Here is a tiny trained network, its code and every weight. The questions are about switching its units off for an input and a target symbol, where a switched-off unit gives its printed mean instead of its output.

import numpy as np


def w(rows, s, z=0):
    codes = np.array(rows[::2]) - 128.0
    scale = np.full(codes.shape[1], s)
    scale[-1] = z or s
    return codes * scale


def softmax(a):
    e = np.exp(a - a.max(-1, keepdims=True))
    return e / e.sum(-1, keepdims=True)


def log_softmax(a):
    a = a - a.max(-1, keepdims=True)
    return a - np.log(np.exp(a).sum(-1, keepdims=True))


def net(x, mask):
    ids = ['αβγεζηθλξτφψω'.index(c) for c in x.split()]
    T = len(ids)
    res = E[ids] + P[:T]
    u = 0
    for l in range(2):
        r = res
        for j in range(3):
            rows = slice(3 * j, 3 * j + 3)
            q, k, v = (r @ M[l][rows].T for M in (Q, K, V))
            z = softmax(np.where(np.tri(T) > 0, q @ k.T / 3**0.5, -1e9)) @ v
            o = O[l][rows]
            res = res + np.where(mask[u + j], z, o[:, -1]) @ o[:, :-1]
        u += 3
    return log_softmax(res[-1] @ U[:, :-1].T + U[:, -1])


Q, K, V, O = {}, {}, {}, {}
E = w([
[119,86,213,160,205,141,121,154,128,109,135,165],'α',
[181,156,132,89,183,148,117,151,114,195,136,79],'β',
[156,147,128,200,171,128,84,125,164,160,192,229],'γ',
[132,95,153,95,124,164,229,98,104,78,138,86],'ε',
[136,162,187,138,177,118,126,168,139,46,99,108],'ζ',
[56,147,171,165,113,146,152,152,121,125,252,124],'η',
[223,100,168,119,52,141,84,150,17,121,183,177],'θ',
[173,79,75,204,164,120,120,100,107,121,45,97],'λ',
[176,160,140,67,135,151,185,146,169,49,145,144],'ξ',
[142,201,130,139,150,107,136,58,107,141,126,160],'τ',
[100,101,64,153,162,170,88,82,125,118,174,147],'φ',
[169,175,153,185,90,88,193,162,128,134,132,93],'ψ',
[183,107,68,181,122,129,118,214,181,66,118,89],'ω',
],0.019)
P = w([
[117,88,66,102,221,14,193,140,160,116,222,103],'0',
[122,101,71,120,186,38,190,132,157,111,203,106],'1',
[144,123,85,127,187,78,179,130,140,106,195,106],'2',
[153,134,92,135,177,103,172,131,132,106,175,112],'3',
[155,144,99,137,161,124,162,134,126,105,156,117],'4',
[159,150,107,142,144,144,154,130,124,103,139,119],'5',
[159,160,113,145,129,163,146,134,120,105,124,123],'6',
[158,164,120,150,114,180,134,134,117,104,110,130],'7',
[162,170,135,156,98,195,124,123,115,108,98,132],'8',
[165,179,143,158,80,210,116,121,113,106,82,133],'9',
[168,187,153,161,67,225,104,121,111,108,71,145],'10',
[167,193,164,166,50,238,91,115,107,107,61,147],'11',
[179,208,174,169,45,253,72,116,113,114,60,158],'12',
],0.011)
Q[0] = w([
[177,249,143,145,195,156,194,136,63,73,113,179],'0.h1',
[22,115,149,7,87,12,67,153,240,174,97,92],'0.h1',
[90,154,109,101,74,75,115,99,127,76,100,81],'0.h1',
[1,59,98,97,82,25,100,128,161,90,78,138],'0.h2',
[138,122,95,221,151,123,160,134,97,80,153,162],'0.h2',
[118,180,194,87,88,54,154,122,173,232,111,156],'0.h2',
[32,170,98,164,160,222,176,122,231,177,44,80],'0.h3',
[169,151,151,168,162,199,164,144,148,139,156,109],'0.h3',
[162,146,154,151,175,181,164,108,186,119,127,145],'0.h3',
],0.0087)
K[0] = w([
[125,123,149,169,89,243,112,130,157,143,98,119],'0.h1',
[150,85,94,125,177,43,153,138,94,102,181,121],'0.h1',
[139,76,146,124,175,75,135,131,159,163,163,133],'0.h1',
[117,142,90,128,208,77,181,118,170,131,160,107],'0.h2',
[113,146,129,119,111,210,126,145,158,145,96,114],'0.h2',
[139,65,106,79,144,86,117,125,78,75,156,110],'0.h2',
[71,208,133,170,154,253,150,100,242,148,64,105],'0.h3',
[144,136,152,136,81,191,105,147,116,129,95,118],'0.h3',
[127,145,137,122,103,173,107,117,110,124,88,143],'0.h3',
],0.011)
V[0] = w([
[84,77,182,159,116,195,95,109,126,210,244,191],'0.h1',
[58,187,139,133,158,14,189,99,107,101,173,201],'0.h1',
[166,255,232,72,114,98,172,129,105,168,67,172],'0.h1',
[109,147,129,120,171,139,182,125,207,183,158,103],'0.h2',
[121,41,58,109,133,222,134,147,144,62,118,120],'0.h2',
[119,145,121,70,49,118,97,163,111,152,209,126],'0.h2',
[74,134,116,126,155,91,124,83,182,179,117,138],'0.h3',
[109,98,143,131,186,41,130,156,145,98,195,121],'0.h3',
[140,135,64,146,180,95,213,88,119,138,160,96],'0.h3',
],0.0056)
O[0] = w([
[147,164,121,139,131,197,204,175,134,139,21,145,68],'0.h1',
[118,92,29,97,177,122,131,204,58,112,124,105,126],'0.h1',
[106,3,50,202,90,190,50,135,180,91,142,70,225],'0.h1',
[99,120,120,156,203,131,181,116,167,181,161,141,122],'0.h2',
[130,211,171,151,88,40,127,108,129,162,157,123,88],'0.h2',
[90,101,171,139,86,168,61,141,169,121,51,153,124],'0.h2',
[43,100,138,90,65,95,141,179,191,104,94,110,19],'0.h3',
[109,161,117,177,121,180,138,64,184,164,110,90,184],'0.h3',
[100,156,163,183,152,191,95,130,197,101,133,100,254],'0.h3',
],0.007,0.0036)
Q[1] = w([
[72,126,82,81,131,78,83,63,87,194,83,135],'1.h1',
[93,70,123,74,78,60,213,160,52,186,107,114],'1.h1',
[68,93,146,171,85,98,177,72,195,99,106,171],'1.h1',
[116,131,162,153,116,126,91,125,117,114,217,100],'1.h2',
[96,83,99,167,120,104,71,72,162,126,194,192],'1.h2',
[223,255,75,182,128,230,118,106,133,111,120,43],'1.h2',
[91,161,171,165,170,155,80,148,73,114,136,107],'1.h3',
[146,137,155,116,151,225,154,101,86,96,204,143],'1.h3',
[163,143,78,168,108,127,107,100,62,192,225,117],'1.h3',
],0.014)
K[1] = w([
[121,141,135,133,183,80,189,188,252,84,171,93],'1.h1',
[82,131,104,155,240,82,152,107,199,115,107,138],'1.h1',
[135,141,80,74,216,114,146,133,146,214,171,22],'1.h1',
[240,101,104,92,125,88,112,72,69,104,61,98],'1.h2',
[203,116,148,80,137,70,147,178,182,130,127,2],'1.h2',
[164,79,176,128,64,174,102,138,38,142,137,180],'1.h2',
[214,109,108,99,20,183,146,95,85,125,136,163],'1.h3',
[173,141,149,132,51,135,48,154,69,127,87,156],'1.h3',
[169,98,184,125,107,150,111,132,110,50,88,138],'1.h3',
],0.012)
V[1] = w([
[86,166,53,106,182,123,51,2,106,130,84,187],'1.h1',
[90,73,136,190,97,153,194,78,129,44,120,137],'1.h1',
[153,30,109,43,149,169,107,120,113,195,138,95],'1.h1',
[71,189,98,77,82,165,176,123,92,121,174,19],'1.h2',
[110,23,226,88,162,85,161,198,61,148,122,118],'1.h2',
[195,113,115,115,129,115,162,65,130,109,35,63],'1.h2',
[118,138,140,40,100,205,185,17,121,114,178,148],'1.h3',
[123,98,110,208,106,115,156,54,74,233,107,84],'1.h3',
[74,121,253,141,190,120,72,140,73,89,80,123],'1.h3',
],0.0089)
O[1] = w([
[151,137,138,112,83,132,130,196,111,164,146,51,32],'1.h1',
[146,107,121,125,160,71,127,142,121,104,133,185,96],'1.h1',
[123,166,123,143,157,116,127,119,160,122,113,82,137],'1.h1',
[130,113,182,168,143,117,61,158,101,75,99,156,75],'1.h2',
[197,138,140,157,102,167,142,134,128,95,174,152,2],'1.h2',
[138,124,122,92,137,84,111,137,195,99,161,80,151],'1.h2',
[170,101,129,175,151,97,154,165,195,165,115,111,124],'1.h3',
[114,167,87,91,105,144,119,155,180,65,141,196,145],'1.h3',
[83,165,113,158,247,107,91,131,80,86,118,79,53],'1.h3',
],0.015,0.004)
U = w([
[199,172,84,153,148,165,203,115,81,104,194,145,133],'α',
[113,179,164,149,103,204,108,90,191,107,80,102,237],'β',
[95,102,95,75,127,160,195,122,105,146,78,142,95],'γ',
[166,173,149,142,148,71,129,160,157,127,130,177,66],'ε',
[80,119,113,130,159,117,86,104,59,126,170,110,123],'ζ',
[136,147,140,130,129,176,139,164,90,108,42,167,87],'η',
[136,143,107,103,138,119,148,133,119,121,98,141,65],'θ',
[115,217,150,69,121,73,124,145,125,133,194,165,140],'λ',
[136,41,154,155,103,116,147,79,132,164,134,123,48],'ξ',
[122,4,20,120,112,195,94,253,116,88,133,103,189],'τ',
[135,240,188,93,118,61,179,171,93,155,58,154,246],'φ',
[95,25,91,74,124,183,83,88,161,95,165,176,5],'ψ',
[109,176,240,81,80,96,117,51,99,157,171,161,118],'ω',
],0.0053,0.0028)

Each question gives the input, a string of symbols that net reads in full, and the target symbol t.
The units are the heads (3 rows each of Q, K, V and O). Each row of codes is followed by its name. A weight is (code - 128) times the scale printed after its matrix; where a second scale follows, it is the last column's (O and U).
mask holds one flag per head, layer by layer. A switched-off head (its flag False) gives its mean, the last column of its rows in O, instead of its output. The means were averaged over made-up inputs and are rounded, as every weight is.
A unit's drop is (log p(t) with every unit on - log p(t) with that unit switched off) / (log p(t) with every unit on - log p(t) with every unit switched off).
The circuit of an input: a set's keep is (log p(t) with only the set's units on - log p(t) with every unit switched off) / (log p(t) with every unit on - log p(t) with every unit switched off). Starting from all 6 units, units are removed one at a time, each time the one whose removal leaves the highest keep (on an exact tie, the one counted first), for as long as the keep stays at least 0.8.
circuit, biggest first: the units of the circuit, biggest drop first
unit that matters most: the unit with the biggest drop
which heads matter: for each layer, one digit per head in row order, 1 if its drop is at least 0.15 and else 0, layers parted by /
input τ ψ ε γ β ξ η η τ ε τ, target ε: circuit, biggest first : 1.h1, 1.h3
input ψ τ ψ ε λ ζ β γ ε β, target ε: circuit, biggest first : 1.h1, 1.h3
input β ξ τ ψ η τ ψ ψ τ α η, target α: circuit, biggest first : 1.h2, 0.h1, 0.h3
input φ ω φ β, target φ: unit that matters most : 0.h1
input β φ α β ξ β α ζ ψ τ, target ψ: circuit, biggest first : 1.h1, 0.h1
input τ β ξ, target β: which heads matter : 001 / 100
input γ ζ α η τ, target η: which heads matter : 100 / 010
input η τ β β τ β α β ζ τ, target ζ: which heads matter : 100 / 001
input τ β α ζ β α β ζ ψ λ ψ β, target ψ: which heads matter : 000 / 100
input ω ξ γ τ λ γ η, target γ: circuit, biggest first : 0.h1, 1.h2
input ψ τ β η, target β: which heads matter : 011 / 100
input ζ τ ξ β, target ξ: which heads matter : 000 / 001
input ψ ε β α ψ β τ ψ η τ, target η: circuit, biggest first : 1.h2, 0.h1
input θ τ β ψ ζ ξ τ β ξ γ φ, target α: circuit, biggest first : 1.h2
input β ζ τ β β η α, target η: circuit, biggest first : 0.h1, 1.h2
input φ β α λ β, target λ: circuit, biggest first : 1.h3, 0.h2, 0.h1
input ψ β ζ λ β, target λ: circuit, biggest first : 1.h3, 1.h2, 1.h1
input β β ε β ψ β η α ψ φ ε, target φ: circuit, biggest first : 1.h1, 1.h2, 0.h2
input ε γ ξ, target γ: which heads matter : 100 / 010
input τ β η β β ξ β ψ β β ε ψ θ, target α: unit that matters most : 0.h3
input η ω ξ φ β η η ψ ε ε λ ζ β, target ζ: circuit, biggest first : 1.h3, 0.h3
input φ β ε, target β: circuit, biggest first : 0.h3, 1.h1
input β β γ β ζ, target β: which heads matter : 000 / 100
input ξ ψ ψ τ β β β ζ β, target ζ: which heads matter : 000 / 001
input ζ τ β ζ ψ ω φ ψ ψ, target ψ: which heads matter : 101 / 101
input τ α τ ψ ζ α β λ ω, target λ: circuit, biggest first : 0.h1, 1.h2, 0.h2
input ε ξ β τ α τ τ φ, target τ: unit that matters most : 1.h1
input ζ α τ ψ, target τ: circuit, biggest first : 1.h1, 0.h1
input τ β φ τ β α ζ ξ ζ ψ ε, target ψ: which heads matter : 100 / 101
